-23	-21	-8	7	-109	-69	-63	-94	-13	116	46	56	-8	-20	-114	-7	49	-1	-43	-24	-63	-36	1	29	-55	-20	-95	-250	31	68	-7	18	-28
<20>
-337	-214	-116	184	194	-159	-162	-153	-167	-298	85	-138	-159	-262	-352	-22	174	-496	18	-33	225	195	43	267	-257	-155	388	-295	211	-50	345	81	-89
<53>
1	30	57	-23	-337	-379	-223	-255	-76	320	172	224	-29	-126	-354	-26	117	10	-118	-92	-146	-163	-24	147	-132	-85	-299	-826	87	217	-37	107	-123
<20>
-253	-235	-84	66	403	396	189	91	21	-321	-87	-176	-47	28	260	9	-34	-248	126	142	178	275	84	-91	-40	52	449	637	29	-209	182	-81	154
<227>
-13	35	-13	1	-79	-72	-20	-68	-26	56	12	71	-3	-20	-102	-30	30	56	-36	-70	-75	-117	-60	-17	-38	29	-64	-177	-35	79	-37	0	-39
<107>
-337	-315	13	24	-50	-2	29	-139	-58	101	218	51	-193	-148	-83	8	100	-307	-4	165	102	228	94	116	-146	-156	159	-303	96	39	190	69	32
<201>
101	40	27	21	-67	-81	-52	-26	11	77	19	47	16	5	-68	0	-27	86	-38	-67	-71	-104	-3	-22	-32	25	-134	-111	-17	39	-44	-22	-47
<14>
210	150	38	-24	-130	-38	-32	28	4	84	-58	47	69	36	-12	3	-46	177	-50	-91	-112	-206	-8	-50	-11	71	-205	-81	-35	75	-119	-36	-7
<78>
185	150	13	-18	-75	-87	-55	19	24	28	-87	17	88	47	-59	-39	-58	177	-38	-131	-101	-263	-89	-51	-48	112	-159	-71	-27	121	-131	-28	-29
<78>
-128	-89	-32	62	105	-114	-87	-86	-61	-136	3	-55	-57	-96	-129	-38	76	-202	-20	-17	112	61	7	122	-132	-46	176	-167	99	-32	118	49	-45
<151>
-128	-122	39	-42	-83	51	30	-103	-2	217	141	117	-52	-35	65	-19	13	-31	-32	140	-75	27	54	-33	-67	-31	-51	-229	9	88	3	11	78
<227>
125	89	-105	61	374	324	167	256	61	-453	-265	-211	103	142	134	28	-77	55	149	-115	74	11	-69	-146	97	175	300	826	-96	-184	-12	-142	73
<53>
-73	-26	-61	124	126	-54	-65	-17	-45	-199	-15	-133	-25	-74	-165	-4	32	-217	-17	-33	145	54	55	108	-76	-59	164	-40	65	-49	156	24	-51
<201>
-342	-310	-72	58	182	133	49	-50	-89	-131	65	-92	-168	-135	75	21	93	-410	40	219	220	347	140	88	-130	-117	377	61	117	-152	240	40	124
<151>
-106	-31	-92	111	163	-53	-70	-26	-68	-260	-34	-114	-21	-104	-214	-20	57	-195	47	-95	108	6	-44	97	-95	-21	236	25	72	-49	152	0	-53
<53>
349	203	-7	-71	167	341	214	247	138	-132	-276	-44	204	312	301	13	-214	432	88	-108	-133	-177	-109	-316	204	269	-51	776	-194	-85	-225	-184	92
<127>
-44	2	-49	121	39	-202	-158	-76	-116	-141	37	-52	-61	-159	-270	-26	97	-245	-26	-76	115	-3	41	161	-131	-73	116	-287	140	-27	113	97	-94
<118>
-455	-420	-19	71	2	-29	-17	-218	-126	28	249	-20	-267	-232	-75	-16	205	-543	-33	269	162	348	194	209	-269	-239	258	-480	188	40	327	86	48
<151>
174	79	83	-103	-191	-22	27	-21	69	295	47	183	68	91	77	12	-68	285	-36	-14	-193	-198	-21	-136	44	72	-326	-98	-105	121	-189	-60	13
<14>
41	127	-29	89	96	-244	-177	-89	-18	-165	-63	-11	97	-53	-283	-68	20	-11	-30	-216	0	-258	-92	92	-98	63	-1	-218	58	73	10	49	-135
<227>
-199	-153	-56	102	134	-59	-58	-79	-100	-131	52	-62	-96	-133	-113	-22	70	-303	3	39	126	128	63	95	-162	-70	225	-91	123	-65	162	57	-13
<118>
-49	14	28	25	-78	-160	-128	-149	-22	62	84	41	12	-82	-179	-58	35	-20	-62	-42	-46	-120	-8	72	-77	-33	-91	-359	60	91	26	38	-98
<227>
171	155	-1	24	134	204	126	171	61	-125	-204	-89	139	122	177	33	-91	171	57	-65	-33	-10	-46	-170	150	100	57	517	-120	-102	-100	-80	74
<16>
-157	-146	0	51	-88	-174	-113	-138	-76	102	193	26	-154	-169	-197	-22	116	-248	-33	73	62	80	54	166	-165	-137	7	-494	126	76	121	100	-29
<14>
-213	-79	-13	127	-132	-395	-261	-263	-157	83	138	47	-81	-258	-402	-50	156	-299	-89	-65	44	-18	1	240	-235	-199	21	-715	157	134	182	126	-162
<16>
111	32	80	-102	-166	127	118	18	33	267	101	120	-13	79	158	7	-22	124	-11	139	-125	12	21	-102	94	2	-178	-47	-57	4	-110	5	99
<127>
162	155	26	27	12	18	21	108	18	-24	-147	-9	114	60	57	31	-76	157	17	-78	-50	-89	-17	-112	62	60	-49	207	-78	-33	-94	-22	44
<16>
-51	-107	-54	12	208	240	146	68	12	-144	-44	-67	-52	56	157	5	-15	-51	63	2	77	98	16	-124	42	69	209	399	-16	-120	57	-89	46
<191>
-31	-13	60	-31	-141	-45	-40	-82	0	249	122	98	-32	-33	29	-13	15	-5	-76	118	-87	-20	92	14	-47	-76	-169	-340	12	68	-17	48	50
<227>
-118	-21	29	59	-221	-430	-260	-255	-141	126	174	98	-70	-230	-400	-46	130	-175	-109	-89	-6	-149	-8	227	-259	-107	-97	-809	159	197	97	142	-149
<78>
-59	-82	97	-100	-358	-188	-80	-225	-56	491	265	292	-107	-89	-107	-5	69	86	-107	53	-166	-97	43	6	-68	-91	-325	-685	41	211	-43	87	-26
<191>
354	235	123	-153	-285	-9	49	10	125	382	-47	233	167	177	65	17	-156	536	-91	-89	-311	-351	-80	-204	146	134	-513	-80	-184	203	-319	-77	3
<201>
10	-70	18	-153	-97	369	246	101	95	161	31	87	-56	118	386	47	-68	146	44	213	-74	116	76	-223	93	44	-55	357	-106	-63	-88	-108	197
<107>
27	-5	-35	39	152	60	22	39	31	-128	-64	-46	11	53	-32	-17	-22	3	37	-64	38	-57	-33	-67	-25	87	70	175	-5	-27	-16	-56	-10
<29>
-414	-146	-141	176	270	-341	-275	-188	-115	-353	101	-118	-165	-204	-326	-65	190	-597	-13	-32	374	185	104	284	-401	-224	384	-476	296	-189	445	67	-101
<20>
-323	-172	-110	205	199	-167	-145	-145	-143	-249	58	-185	-117	-224	-331	-30	150	-502	-20	2	248	204	43	277	-204	-193	355	-285	170	-55	332	106	-75
<201>
-140	-103	31	3	-105	-140	-88	-143	-42	201	204	51	-124	-107	-128	-13	118	-166	-67	121	14	78	76	122	-105	-146	-80	-506	83	83	53	94	-8
<29>
-257	-256	-61	25	371	455	222	107	48	-261	-115	-159	-57	44	327	13	-74	-153	138	159	161	265	69	-125	-6	58	398	703	7	-212	144	-101	172
<227>
101	83	28	-1	-77	-171	-95	-90	33	92	11	65	43	4	-176	-44	-12	81	-79	-107	-74	-195	-50	30	-60	20	-184	-308	6	127	-50	-11	-100
<201>
136	93	-101	98	385	262	105	205	26	-452	-294	-266	98	125	105	-11	-105	-8	130	-96	125	36	-50	-108	59	148	313	733	-37	-212	52	-109	56
<127>
-166	-115	-57	106	242	90	48	62	-68	-269	2	-139	-84	-70	14	9	48	-290	80	51	199	218	87	39	-60	-51	356	256	79	-195	156	52	46
<118>
165	75	67	-89	-134	116	94	89	62	218	4	109	38	115	179	30	-77	245	-1	49	-129	-44	-8	-149	81	44	-207	103	-120	1	-162	-65	101
<14>
38	-36	2	-27	62	164	104	34	28	-53	-55	10	19	60	102	0	-19	59	16	17	-21	-7	1	-96	38	94	41	207	-43	-26	-53	-62	42
<151>
74	50	38	-17	10	21	39	1	0	21	-1	48	28	63	-12	-14	-15	81	19	-46	-68	-44	-62	-47	27	58	-12	26	-33	-10	-47	6	-4
<127>
-106	-12	-6	56	-249	-421	-273	-293	-125	180	160	145	-21	-201	-457	-35	172	-153	-104	-112	-46	-126	-26	225	-185	-124	-143	-828	140	210	73	148	-149
<20>
315	298	0	-29	-30	-189	-105	48	39	-42	-101	35	109	39	-185	-9	-38	221	-6	-222	-109	-332	-109	14	66	78	-205	-84	-29	76	-149	-3	-76
<53>
-125	-86	-103	157	266	12	-48	3	-60	-313	-61	-174	-18	-65	-126	-20	32	-254	42	-71	154	105	-12	77	-99	-4	306	170	60	-98	177	-17	-34
<14>
255	104	61	-136	-217	122	87	38	76	261	-65	205	120	163	142	53	-85	383	-16	-25	-250	-183	-8	-202	76	137	-353	72	-114	117	-239	-99	89
<20>
225	168	26	-34	24	18	25	57	88	21	-112	43	139	157	13	-16	-82	271	-5	-136	-129	-223	-97	-143	92	140	-175	153	-99	40	-172	-96	-14
<29>
-148	-96	-8	41	-19	-143	-94	-149	-75	117	141	23	-121	-116	-137	-37	101	-151	-65	13	23	50	24	79	-135	-95	30	-398	74	53	96	83	-55
<191>
3	-96	62	-51	-142	12	27	-18	25	214	131	139	-58	5	59	5	-9	54	-10	72	-63	5	41	-61	-50	-1	-125	-147	-13	38	-60	-11	48
<14>
316	277	164	-137	-356	-295	-140	-99	83	419	112	268	73	41	-94	-33	-39	355	-142	-92	-277	-370	-27	-5	42	13	-547	-620	-43	202	-258	47	-82
<227>
187	64	-43	-55	252	451	261	271	111	-179	-221	-107	67	239	390	53	-139	234	107	-6	2	29	7	-296	198	194	100	871	-149	-196	-112	-167	143
<191>
-290	-158	-72	185	114	-181	-136	-157	-138	-204	65	-123	-86	-221	-282	-55	155	-446	-2	-17	179	131	17	190	-210	-154	283	-290	163	-6	274	59	-105
<16>
215	118	86	-66	-172	-172	-64	-52	45	215	70	177	27	36	-92	-15	-35	240	-52	-110	-166	-216	-61	-51	-20	65	-299	-291	-32	121	-169	-11	-63
<14>
-101	-64	-58	64	132	-75	-78	-61	-69	-186	-45	-93	-39	-101	-127	-25	68	-225	8	5	136	49	25	105	-113	-23	180	-81	100	-43	124	35	-14
<151>
39	48	41	12	-209	-249	-147	-144	-71	217	83	117	12	-84	-194	-28	40	52	-105	-63	-115	-151	-10	68	-71	-50	-205	-468	33	135	-66	76	-103
<118>
91	126	-90	112	384	149	33	152	16	-442	-235	-202	126	83	37	-9	-62	-45	83	-123	103	-26	-14	-49	33	113	258	534	-9	-169	55	-64	39
<227>
-94	-90	-107	56	253	292	122	135	-10	-277	-72	-158	-40	-2	128	34	14	-171	111	86	157	188	57	-32	-22	-1	319	452	26	-160	132	-59	131
<53>
204	144	101	-91	-148	43	71	53	59	258	25	142	79	126	124	42	-59	256	-36	28	-166	-99	13	-137	136	42	-274	12	-118	19	-192	-25	77
<29>
202	178	141	-106	-250	-108	-36	-56	53	338	100	221	58	32	-5	-13	-34	267	-67	-10	-217	-209	-1	-58	57	17	-361	-360	-55	135	-198	55	25
<227>
130	43	5	-45	121	291	180	181	125	-87	-106	-68	27	163	224	26	-100	119	44	41	13	41	16	-147	120	88	15	466	-85	-114	-70	-100	100
<201>
-9	-86	41	-22	-11	70	67	11	20	58	81	56	-56	23	53	13	6	5	19	32	-24	35	22	-47	-13	31	-25	38	-10	-18	-32	-21	7
<14>
-143	-115	-52	63	144	89	20	7	-46	-130	4	-87	-83	-75	25	6	37	-222	47	72	138	183	80	34	-58	-58	241	119	78	-111	126	37	60
<118>
-159	-160	-30	62	96	114	57	-26	-36	-110	-3	-49	-59	-49	-40	13	-2	-166	20	39	93	133	35	8	-67	-13	182	111	29	-47	140	-36	25
<201>
-23	-59	-72	38	287	341	203	164	69	-262	-194	-163	75	137	218	22	-102	9	78	18	93	94	-22	-146	87	103	234	696	-86	-166	32	-147	97
<201>
86	10	-68	31	260	238	116	127	24	-233	-165	-87	12	101	125	15	-79	43	81	-82	48	3	-1	-171	26	146	169	523	-28	-119	27	-106	66
<191>
154	199	-7	16	-117	-190	-91	3	-33	7	-68	18	35	-8	-163	-37	6	73	-60	-135	-61	-199	-75	40	16	17	-145	-216	-15	47	-70	31	-60
<107>
24	-10	-13	16	45	25	-3	20	3	-10	-3	2	-5	13	-32	14	8	-10	5	10	5	-6	19	-5	-20	10	-14	0	11	8	-20	2	49
<29>
-85	-54	-55	63	93	8	-27	-21	-49	-159	-31	-59	-35	-48	-103	15	65	-169	52	-22	95	89	40	59	-86	-31	142	20	94	-62	121	20	20
<20>
220	179	37	-22	-112	-93	-54	8	7	90	-39	53	68	62	-79	-18	-35	179	-38	-88	-111	-186	-58	-14	35	38	-199	-149	-33	47	-109	14	-37
<127>
-92	-69	-100	115	267	57	-16	39	-64	-312	-81	-164	-40	-64	-18	-4	10	-251	49	8	194	106	88	26	-105	-12	281	245	104	-157	158	-4	15
<118>
293	206	2	-50	-14	25	15	101	50	24	-122	23	98	118	71	15	-99	270	-12	-106	-93	-208	-21	-150	99	126	-181	166	-77	26	-148	-49	34
<191>
214	126	21	-44	27	170	101	78	71	-4	-134	-4	133	159	111	-21	-89	267	24	-80	-123	-125	-115	-155	121	157	-79	298	-112	1	-152	-93	12
<127>
-148	-70	-95	148	224	-3	-58	-4	-91	-327	-99	-194	-10	-90	-128	-32	27	-244	34	-89	165	33	-7	74	-154	18	310	134	86	-66	180	-11	-35
<78>
-86	-30	47	16	-321	-360	-225	-242	-103	269	261	171	-115	-190	-351	-12	202	-188	-118	6	-27	-21	77	233	-153	-188	-220	-899	165	117	67	168	-109
<20>
6	-12	23	-17	-5	27	34	-4	33	69	43	19	-10	38	43	-13	-12	43	6	-3	-29	-14	-32	-46	10	16	-23	23	-39	2	-35	-42	-18
<14>
186	211	48	-70	-239	-248	-84	-81	12	206	-10	166	75	21	-136	-41	-20	240	-76	-142	-178	-325	-113	-33	15	52	-320	-337	-48	137	-159	6	-79
<107>
96	72	15	-27	-94	-97	-66	-29	-2	70	17	71	10	-25	-137	-11	-3	82	-19	-73	-93	-149	-44	13	-22	24	-132	-193	3	96	-54	1	-24
<53>
